Below are the code and all the weights of a small trained network. Each question names an input and a class and asks about switching units off, where a switched-off unit gives its printed mean instead of its output.

import numpy as np


def w(rows, s, z=0):
    codes = np.array(rows[::2]) - 128.0
    scale = np.full(codes.shape[1], s)
    scale[-1] = z or s
    return codes * scale


def norm(h):
    return h / np.sqrt((h * h).mean(-1, keepdims=True) + 1e-5)


def f(y):
    return np.maximum(y, 0)


def log_softmax(a):
    a = a - a.max(-1, keepdims=True)
    return a - np.log(np.exp(a).sum(-1, keepdims=True))


def net(x, mask):
    res = np.array(x, float).reshape(1, 8) / 4 @ E
    u = 0
    for l in range(3):
        y = f(norm(res) @ A[l][:, :-1].T + A[l][:, -1])
        res = res + np.where(mask[u : u + 3], y, B[l][:, -1]) @ B[l][:, :-1]
        u += 3
    return log_softmax(norm(res)[-1] @ U[:, :-1].T + U[:, -1])


A, B = {}, {}
E = w([
[149,61,172,105,55,160,166,108,170,138,91],'x0',
[22,108,53,199,186,198,100,159,144,210,111],'x1',
[63,117,143,88,27,51,110,151,112,30,157],'x2',
[110,145,169,156,72,181,192,209,63,206,161],'x3',
[82,81,108,136,181,141,82,245,94,79,64],'x4',
[137,124,121,137,166,115,111,136,85,106,132],'x5',
[166,212,136,126,124,87,102,203,201,149,132],'x6',
[120,154,151,175,160,255,72,111,116,64,234],'x7',
],0.0069)
A[0] = w([
[156,77,46,65,91,118,143,1,116,180,125,252],'L0N1',
[60,72,187,147,112,191,199,176,139,118,221,161],'L0N2',
[164,211,152,171,158,187,74,44,198,43,217,70],'L0N3',
],0.0057,0.0038)
B[0] = w([
[141,182,187,237,150,176,197,102,230,61,99,254],'L0N1',
[154,147,71,161,69,164,145,130,155,70,2,229],'L0N2',
[195,29,93,194,124,17,122,119,83,126,207,219],'L0N3',
],0.0093,0.0054)
A[1] = w([
[125,117,88,55,76,67,144,136,198,113,94,2],'L1N1',
[119,102,140,170,80,190,169,126,83,157,174,20],'L1N2',
[140,84,241,79,2,121,182,94,102,88,134,134],'L1N3',
],0.0099,0.0021)
B[1] = w([
[111,213,127,140,15,147,99,118,40,145,183,191],'L1N1',
[112,206,85,34,50,146,172,149,63,118,134,190],'L1N2',
[151,50,223,141,251,102,12,107,208,170,138,253],'L1N3',
],0.012,0.007)
A[2] = w([
[108,189,162,126,90,2,116,149,176,86,69,252],'L2N1',
[116,96,185,128,171,59,59,89,127,183,246,74],'L2N2',
[243,144,152,59,247,188,153,116,66,129,170,22],'L2N3',
],0.0069,0.0028)
B[2] = w([
[216,61,117,49,176,172,233,147,95,106,204,255],'L2N1',
[210,153,145,158,61,69,38,114,75,219,181,248],'L2N2',
[110,71,255,58,66,170,176,35,244,220,153,183],'L2N3',
],0.0092,0.0059)
U = w([
[109,93,83,183,187,139,120,80,128,64,148,189],'0',
[24,106,98,112,146,173,45,170,94,125,47,60],'1',
[135,166,75,104,42,174,195,152,52,109,141,225],'2',
[94,156,77,156,113,72,45,102,91,121,151,14],'3',
[191,99,194,105,138,63,67,86,141,146,192,166],'4',
[127,125,174,127,141,165,199,63,233,137,71,156],'5',
[67,144,101,6,144,49,160,170,58,98,168,2],'6',
],0.016,0.007)

Each question gives the input, the list of numbers given to net, and the class t.
The units are the neurons (one row each of A and B). Each row of codes is followed by its name. A weight is (code - 128) times the scale printed after its matrix; where a second scale follows, it is the last column's (A, B and U).
mask holds one flag per neuron, layer by layer. A switched-off neuron (its flag False) gives its mean, the last column of its row in B, instead of its output. The means were averaged over made-up inputs and are rounded, as every weight is.
A unit's drop is (log p(t) with every unit on - log p(t) with that unit switched off) / (log p(t) with every unit on - log p(t) with every unit switched off).
The circuit of an input: a set's keep is (log p(t) with only the set's units on - log p(t) with every unit switched off) / (log p(t) with every unit on - log p(t) with every unit switched off). Starting from all 9 units, units are removed one at a time, each time the one whose removal leaves the highest keep (on an exact tie, the one counted first), for as long as the keep stays at least 0.8.
units of the circuit, in order: the units of the circuit, biggest drop first
most important unit: the unit with the biggest drop
top k neurons: the k neurons with the biggest drops, biggest first
k most important neurons of layer l: the k neurons of layer l with the biggest drops, biggest first
input [0,4,-1,-6,-8,4,-3,2], class 0: units of the circuit, in order => L0N1; L1N3; L0N3
input [1,-6,-6,0,-1,-5,-8,-6], class 5: units of the circuit, in order => L0N1
input [4,2,-4,1,1,2,7,0], class 5: top 4 neurons => L1N3; L2N2; L1N1; L0N3
input [0,-6,-2,5,7,6,-7,7], class 5: top 3 neurons => L2N3; L1N1; L2N2
input [-4,7,-8,2,2,-1,0,-7], class 1: units of the circuit, in order => L2N1; L2N3
input [-7,2,5,-8,1,-7,6,-2], class 2: top 2 neurons => L1N3; L1N1
input [5,7,-4,-8,1,-8,7,6], class 4: 2 most important neurons of layer 0 => L0N3; L0N2
input [4,0,-6,0,2,-3,3,8], class 2: top 3 neurons => L1N3; L1N2; L0N3
input [-1,4,2,2,7,0,6,2], class 1: top 2 neurons => L1N2; L0N1
input [1,5,-3,7,4,6,3,-7], class 1: units of the circuit, in order => L0N1; L2N2
input [-6,4,-3,6,7,8,7,3], class 1: units of the circuit, in order => L2N1; L0N3
input [6,8,5,-7,-3,4,6,6], class 3: top 3 neurons => L1N3; L2N3; L2N1
input [-6,6,4,7,8,3,6,-6], class 6: top 2 neurons => L1N3; L2N1
input [-1,4,1,-5,4,-5,-7,-4], class 5: most important unit => L0N1
input [-4,8,-1,-4,-1,4,0,1], class 3: top 3 neurons => L0N2; L0N1; L2N1
input [-3,1,-2,-5,8,-4,8,-3], class 6: units of the circuit, in order => L1N3; L0N1
input [-7,3,1,-7,0,8,2,-6], class 6: top 2 neurons => L1N3; L2N1
input [4,0,-5,-8,1,1,5,-6], class 5: 2 most important neurons of layer 1 => L1N2; L1N3
input [1,0,-7,3,6,4,6,6], class 5: 2 most important neurons of layer 2 => L2N3; L2N2
input [-2,-8,-7,-3,1,-7,-1,-5], class 5: top neuron => L0N1
input [-8,-6,-2,7,8,6,3,-7], class 6: 2 most important neurons of layer 1 => L1N3; L1N1
